Questions about the array below.
1) Find the 1st entry in reading order.
2) Find the entry in the bottom-right corner.
3) Find the entry just left of the largest entry.
4) Find the largest entry in the first column.
5) Find the last entry in the row that holds the largest entry.
6) Find the 2nd largest entry.
7) Find the 4th-last entry, reading row by row.
8) Find the 3rd entry on the diagonal from the top-right corner.
[[126 125 126 126 152 123 114 125 126]
 [128 128 129 129 134 128 125 128 129]
 [127 127 127 127 142 126 119 127 127]]
1) 126
2) 127
3) 126
4) 128
5) 126
6) 142
7) 126
8) 119

m =
[[127 115 130 137 120]
 [126 138 126 121 120]
 [128 141 126 117 115]
 [128 140 126 118 138]
 [128 141 126 118 116]
 [132 112 131 142 136]
 [125 144 125 113 109]
 [126 134 127 124 108]
 [126 108 131 150 123]
 [133 123 129 130 142]
 [128 139 126 120 123]
 [133 115 130 137 131]
 [131 119 130 133 128]]
Rows and columns are numbered from 1.
The entry in row 2 and column 1 is 126
Find the entry just right of 132.
A: 112
Find the entry in row 1 and column 1.
A: 127
The entry just right of the centre entry: 113
The entry in row 3 and column 1 is 128
The bottom entry of the column that holds the largest entry: 133
The bottom-right entry is 128
The entry in the bottom-left corner: 131
Find the top-right entry.
A: 120
The entry at row 3, column 2 is 141
Find the entry at row 1, column 2.
A: 115
The entry at row 1, column 3 is 130
Find the entry directly above 119.
A: 115
The centre entry is 125
Find the entry just left of the largest entry.
A: 131
The entry at row 2, column 3 is 126

a = [106 139 148 102 142 149 146 120 148 115 151]
The 2nd entry from the left: 139
The entry just right of the smallest entry? 142
The 1st entry -> 106
The entry just left of the smallest entry? 148

A =
[[119 128 137 133 117 129 118 125 124]
 [120 129 128 130 123 125 131 125 127]
 [117 128 130 122 122 124 134 127 124]
 [117 130 126 129 126 126 136 122 123]
 [130 124 126 124 134 122 129 125 137]
 [136 129 136 128 134 127 128 129 124]
 [115 118 119 134 129 125 120 127 127]
 [139 132 114 134 150 124 126 122 136]
 [136 130 126 126 125 137 128 141 138]
 [120 127 128 133 135 120 125 111 118]
 [123 132 125 130 114 131 125 130 148]]
Indices start at 1.
The entry at row 2, column 3 is 128
The bottom-right entry is 148
The bottom-left entry is 123
Give the bottom entry of the column that holds the smallest entry.
A: 130
Give the minimum.
A: 111
Give the entry in row 1 and column 2.
A: 128
The entry directly below the largest entry -> 125
Give the entry in row 1 and column 1.
A: 119
Give the centre entry.
A: 134
Give the entry directly below 135.
A: 114
The entry directly above the centre entry is 134
The entry just left of the smallest entry is 125
Give the entry just right of the largest entry.
A: 124
Give the entry directly above the smallest entry.
A: 141
Give the entry just left of 135.
A: 133
The entry in the top-right corner: 124
The entry at row 2, column 1 -> 120
Give the entry directly above 148.
A: 118
Give the entry in row 3 and column 1.
A: 117
The entry just left of the centre entry -> 128
Give the entry in row 1 and column 3.
A: 137
Give the entry just right of the centre entry.
A: 127
Give the entry at row 2, column 2.
A: 129
The top entry of the column that holds the smallest entry -> 125

126  109  128  138  131  150
The third entry from the right -> 138
What is the first entry from the left?
A: 126
The 3rd largest entry: 131

Read these off the grid that follows. Indices start at 1.
1) Read off the entry at row 1, column 3.
2) Read off the entry in the top-left corner.
3) Read off the entry in row 2 and column 1.
4) Read off the entry directly above the smallest entry.
5) Read off the entry in the bottom-left corner.
6) Read off the entry in row 3 and column 2.
7) Read off the entry in the top-right corner.
[[123 130 119 124 116 134 137 136 123 123 116 116 124 123 123 123]
 [120 126 120 125 115 135 132 132 119 119 115 115 120 124 120 119]
 [136 125 114 125 108 136 128 126 136 137 108 107 137 123 136 137]
 [121 125 119 125 115 136 132 131 120 120 115 114 121 124 120 120]
 [119 130 120 124 118 134 138 138 119 118 118 118 119 123 119 118]
 [124 130 118 124 115 134 137 136 124 124 115 115 125 123 124 124]
 [109 125 123 125 120 135 134 135 108 107 120 119 109 124 109 108]
 [134 129 115 124 110 135 133 131 135 135 110 111 135 122 134 134]
 [108 126 124 125 121 135 136 137 107 106 121 120 108 124 108 107]
 [113 126 122 125 119 135 134 134 112 111 119 118 112 124 113 112]
 [121 125 119 125 114 136 132 131 121 120 114 114 121 124 121 121]
 [104 124 125 126 122 136 134 135 103 102 121 120 103 125 104 103]]
1) 119
2) 123
3) 120
4) 120
5) 104
6) 125
7) 123
